Below is a small trained network, with its code and all its weights. Each question gives an input and a class and asks what happens when units are switched off, that is, made to give their printed mean instead of their output.

import numpy as np


def w(rows, s, z=0):
    codes = np.array(rows[::2]) - 128.0
    scale = np.full(codes.shape[1], s)
    scale[-1] = z or s
    return codes * scale


def f(y):
    return y / 2 * (1 + np.tanh(0.7978845608 * (y + 0.044715 * y**3)))


def log_softmax(a):
    a = a - a.max(-1, keepdims=True)
    return a - np.log(np.exp(a).sum(-1, keepdims=True))


def net(x, mask):
    res = np.array(x, float).reshape(1, 5) / 4 @ E
    y = f(res @ A[0][:, :-1].T + A[0][:, -1])
    res = res + np.where(mask, y, B[0][:, -1]) @ B[0][:, :-1]
    return log_softmax(res[-1] @ U[:, :-1].T + U[:, -1])


A, B = {}, {}
E = w([
[111,106,156,193,97,174,90,150,102,245,113,179],'x0',
[237,88,34,138,117,220,75,115,74,88,227,92],'x1',
[168,116,108,62,93,153,160,166,121,126,130,95],'x2',
[158,133,101,84,97,132,131,164,122,121,167,108],'x3',
[40,118,175,67,9,138,1,62,80,51,120,189],'x4',
],0.0062)
A[0] = w([
[144,158,122,68,162,58,163,101,199,1,129,89,148],'neuron 0',
[227,77,89,90,99,222,131,128,98,128,146,126,226],'neuron 1',
[185,164,103,85,146,115,128,169,94,75,174,150,252],'neuron 2',
[138,146,121,159,211,165,183,202,141,174,123,28,118],'neuron 3',
[226,73,81,191,164,204,57,104,68,83,195,95,129],'neuron 4',
[181,187,101,183,243,154,182,151,161,187,143,82,138],'neuron 5',
],0.0061,0.0039)
B[0] = w([
[81,135,161,208,67,86,90,221,249,104,150,161,208],'neuron 0',
[117,63,126,62,123,109,113,140,162,217,114,152,239],'neuron 1',
[97,115,77,93,3,79,117,169,132,127,173,158,201],'neuron 2',
[90,182,150,58,38,144,69,109,151,118,40,137,227],'neuron 3',
[120,81,175,129,150,42,80,201,66,169,3,143,247],'neuron 4',
[52,209,110,45,22,165,65,131,100,150,165,149,255],'neuron 5',
],0.0056,0.0061)
U = w([
[67,229,111,47,100,205,22,91,91,90,128,129,126],'0',
[107,113,104,115,118,98,146,124,132,151,141,152,217],'1',
[134,124,132,172,119,127,99,178,172,141,155,153,195],'2',
[138,137,138,98,130,89,122,114,110,147,118,98,197],'3',
[146,111,165,119,176,8,130,191,93,155,69,111,107],'4',
[219,110,66,144,192,202,188,50,132,101,172,39,44],'5',
[239,64,97,198,204,221,253,77,162,75,175,85,4],'6',
[218,164,101,129,237,191,197,101,51,51,161,58,12],'7',
],0.0056,0.0035)

Each question gives the input, the list of numbers given to net, and the class t.
The units are the neurons (one row each of A and B). Each row of codes is followed by its name. A weight is (code - 128) times the scale printed after its matrix; where a second scale follows, it is the last column's (A, B and U).
mask holds one flag per neuron, in row order. A switched-off neuron (its flag False) gives its mean, the last column of its row in B, instead of its output. The means were averaged over made-up inputs and are rounded, as every weight is.
A unit's drop is (log p(t) with every unit on - log p(t) with that unit switched off) / (log p(t) with every unit on - log p(t) with every unit switched off).
The circuit of an input: a set's keep is (log p(t) with only the set's units on - log p(t) with every unit switched off) / (log p(t) with every unit on - log p(t) with every unit switched off). Starting from all 6 units, units are removed one at a time, each time the one whose removal leaves the highest keep (on an exact tie, the one counted first), for as long as the keep stays at least 0.8.
units of the circuit, in order: the units of the circuit, biggest drop first
top k neurons: the k neurons with the biggest drops, biggest first
drop of u: that unit's drop, to one decimal
input [-5,-3,4,-7,-7], class 0: units of the circuit, in order => [neuron 5; neuron 3]
input [-7,-7,-2,0,-3], class 2: units of the circuit, in order => [neuron 0; neuron 4]
input [-7,2,5,-1,4], class 2: top 2 neurons => [neuron 0; neuron 5]
input [3,-2,-2,3,-5], class 0: top 3 neurons => [neuron 5; neuron 3; neuron 4]
input [7,0,6,6,-7], class 0: top 2 neurons => [neuron 5; neuron 3]
input [-8,7,7,7,-3], class 2: top 2 neurons => [neuron 0; neuron 2]
input [-4,7,-3,3,2], class 4: units of the circuit, in order => [neuron 4; neuron 5]
input [-5,-3,-1,1,3], class 2: top 4 neurons => [neuron 0; neuron 5; neuron 3; neuron 4]
input [0,3,0,6,-8], class 0: top neuron => [neuron 5]
input [-8,6,2,5,2], class 2: top 2 neurons => [neuron 0; neuron 2]
input [5,4,2,1,-5], class 0: top 3 neurons => [neuron 5; neuron 3; neuron 0]
input [-7,-2,7,-2,-3], class 2: top 2 neurons => [neuron 0; neuron 4]
input [-8,-6,2,-5,4], class 2: drop of neuron 4 => 0.1
input [-8,4,3,-6,-8], class 0: drop of neuron 5 => 0.6
input [-8,5,8,2,1], class 2: drop of neuron 0 => 0.6
